Each row is followed by roughly how far along a hidden order it lies, from 0 to 12. A new part has a new order.
(in the rows, 100 means zero)
[106  77 109  90 127 105  95 112  94  98 105 126 106  84  83  78 103 100
 119  90  94 109  98 117 110  92  64 103 113 104  91 114 120  88  91  88
 112  64  96  87 100  95  97 102 118  89  87  93 102  95 111  96  86 106
 148 134 104 118  83 136 110  99  95  81  96 112 108 140 100 102 122 105
 104  90  85 139 114  70  65 101 165 121  89 105  88  91  95 111  88  97
 102  67 143  93  90  86 111  78 115 105  84 152 106 138 104  81  93  88
  96 116 109  87 121  87 114  94  75  88 132  74 108 124 110 106  86  41
 104 134  87  47 111 125  98  69 104  95 112  87 121 101  94 107 125 122
  88 119 147 117  88  78] | 2
[118 170 105 110  45  89 113  54 101  66 102  86  84 131 140 130  79 102
  62  85 119  81 141  79  45 113 149  87  72 102  79 103  24  54 103 142
  51 166 118  75 144  70 132 135  71 101 128 154 116  96  85 119 136  80
  28  23  81  79 181  89 117 125 183 127 118  66 103  17 110 123  88  43
  93 111 113   0 107 178 173  69  45  41 154  65 113 164  99  40  26  64
  86 126  53 119 123 111   5 118 113 117 107   0  86  36 102 113 127 123
 149  62 107 141  10 108  36 144 121  83  54 137  72  53 110  97 168 192
 182 100  96 196  68  91 110 200 120 102 115 106 109 114 131  74  72  50
  93  33  23  65  91 175] | 12
[113 109 111 104 106  90  92  97  98  75 109 120 100 100  94  88 100 109
  95  78 105 100 115 114  84  97  91  98 116 104  74 118  93  74  89 106
  98  97  81  69 121  70 118 118 105  96 108 115 101  89 103 111 103  83
 120 101  94 115 111 134 131 113 111  82 106 104 109  99 109 112 116  81
 108  84  96  86 126 128  90  78 136  99 123  93  92 112  91  90  41  72
  95  75 120  95  95  91  65  91 121 126  86 115 104 126 106  86 120  94
 119  93 115 101  86  86  91 124  86  79 112  87  90  98 128 110 123  63
 124 139  82  85 100 125 104 113 107  96 124  86 130 104 107  95 112 106
 101  85 107 100  78 111] | 4
[107  95 106  90  95 112  91  96  93  78 109 127 108  86  93  78 103  99
 101  83 101  97 115 114  91  95  79 105 115 104  78 118 101  64  99 101
 115  81  84  77 104  81 108 116 101  86  89 107  99  91 101 109  94  91
 128 122  91 123 107 123 115 101  91  81 106 120 109 129 109 109 108  95
  97  94  96 111 117  73  81  95 145  97 114  91  96 104  85 113  40  93
 100  70 127  83  97  87  79  79 120 122  86 142 106 124 105  88 103  96
 118  96 118 105 106  87 101 106  75  91 133  83  96 101 114 106 116  54
  99 139  99  76 103 124 107  99 110  96 112  78 119 104 102  99 120 110
  86  94 132 106  66 107] | 4
[107  85 109  89 120 105  94 109  94  92 106 127 106  85  84  75 103 100
 115  88  96 107 103 117 105  93  67 103 114 105  86 115 115  82  92  94
 112  70  92  86 102  92 101 106 115  88  89  96 101  94 110 100  88 101
 145 132 101 120  87 136 114  99  77  82  98 114 109 133 102 103 120 102
 103  90  86 129 119  79  69  99 164 116  96 102  91  95  92 109  75  93
 101  68 138  89  92  86 102  82 116 110  85 152 106 135 105  82  97  89
  99 113 112  90 116  87 114  96  76  87 134  77 105 115 111 106  95  40
 102 138  88  54 111 125 102  75 105  93 111  85 123 101  96 105 123 122
  88 111 138 113  83  83] | 2
[116 142  96 112  65  84 101  74 100  66 112 101  96 124 117 106  96 107
  65  81 115  82 128  93  61 104 123  93  98  99  82 107  55  65  97 127
  80 141  97  69 126  67 127 124  72 107 121 133 105  90  85 121 125  73
  66  56  80  97 151  88 118 119 154 108 118  84  99  58 114 121  85  64
 100  97 115  29 117 159 135  77  57  62 150  73 105 141  91  74  23  73
  89 102  73 104 120 107  34 107 111 126  99  54  98  76 102 106 130 112
 138  65 118 128  49  97  56 147 107  89  74 121  71  64 113 103 159 134
 140 114  95 164  81 104 106 164 116 101 133  91 121 109 126  84  81  66
 110  51  34  81  74 165] | 9
[ 99  53  99  81 135 114  99 124  90 118 106 126 116  76  75  66 111  90
 132 102  86 109  85 115 133  85  49 107 109 101 110 106 140 102  97  74
 129  40 112 104  75 128  77  86 120  88  72  71 101 101 110  87  76 122
 167 165 108 114  59 120  84  81  38  89  89 122 102 174  95  95 114 127
  98  98  82 185 100  22  52 123 164 136  67 115  88  73  97 133 126 123
 107  68 149  88  91  89 151  77 102  84  87 196 108 142 100  80  71  85
  80 132 107  79 158  91 139  74  74 105 140  71 119 133  88 102  62  26
  73 125  99  52 122 117  92  34 105  92 101  88 110  99  84 117 129 130
  82 138 163 130  90  60] | 0
[105  71 108  86 122 109  96 113  92  99 105 127 109  82  85  75 105  97
 120  93  92 108  99 116 116  91  61 104 111 104  91 113 121  87  95  85
 118  60  99  91  93 100  92 101 116  87  83  88 102  97 110  97  85 109
 152 144 106 118  79 134 104  93  65  84  95 115 107 145 100 100 119 109
 102  93  84 145 111  62  63 105 168 121  86 106  90  89  94 116  90 101
 103  67 140  90  91  86 115  80 113 101  85 161 106 136 104  81  87  88
  95 117 110  87 127  88 118  89  74  92 137  87 108 122 104 105  82  36
  96 134  91  45 113 122  98  62 106  93 107  86 119 101  92 108 125 125
  84 121 151 120  86  74] | 2
[109  80 114  97 137  94  95 115  96  97 105 123 102  91  83  81 102 105
 119  87  95 112 100 119 108  92  67 100 114 105  86 115 118  94  85  87
 102  70  93  84 110  90 103 102 122  92  96  95 103  94 116  97  89 102
 147 135 106 117  81 150 122 103  77  79  95 104 109 125 100 102 128  98
 111  85  82 125 118  82  56  93 165 125  94 106  87  92  98 102  81  82
 100  69 141  98  88  86 106  86 115 106  84 145 105 144 105  77 101  85
  94 118 107  82 112  85 112 100  78  80 125  72 106 119 118 107  87  32
 118 137  76  45 111 126  97  69 101  92 115  91 126 100  96 106 123 125
  95 116 141 117  95  73] | 2
[115 135  96 110  65  87  99  75 100  67 114 105  99 118 112  98  99 106
  69  73 114  82 125  97  67 102 115  95 103  99  82 110  61  69  98 126
  86 138  94  67 121  68 123 123  75 106 117 128 104  90  86 121 121  74
  74  63  81 100 145  92 118 116 147 101 116  91 100  67 115 119  86  69
  99  95 114  46 119 153 126  79  67  69 144  74 101 131  89  77  30  74
  90  99  77 100 117 106  42 101 111 126  96  66  99  81 103 103 128 108
 136  66 118 126  61  96  64 142 103  90  82 116  73  67 114 105 155 123
 134 118  95 155  84 105 106 156 116 101 131  89 123 109 123  86  86  73
 108  57  54  83  71 158] | 8
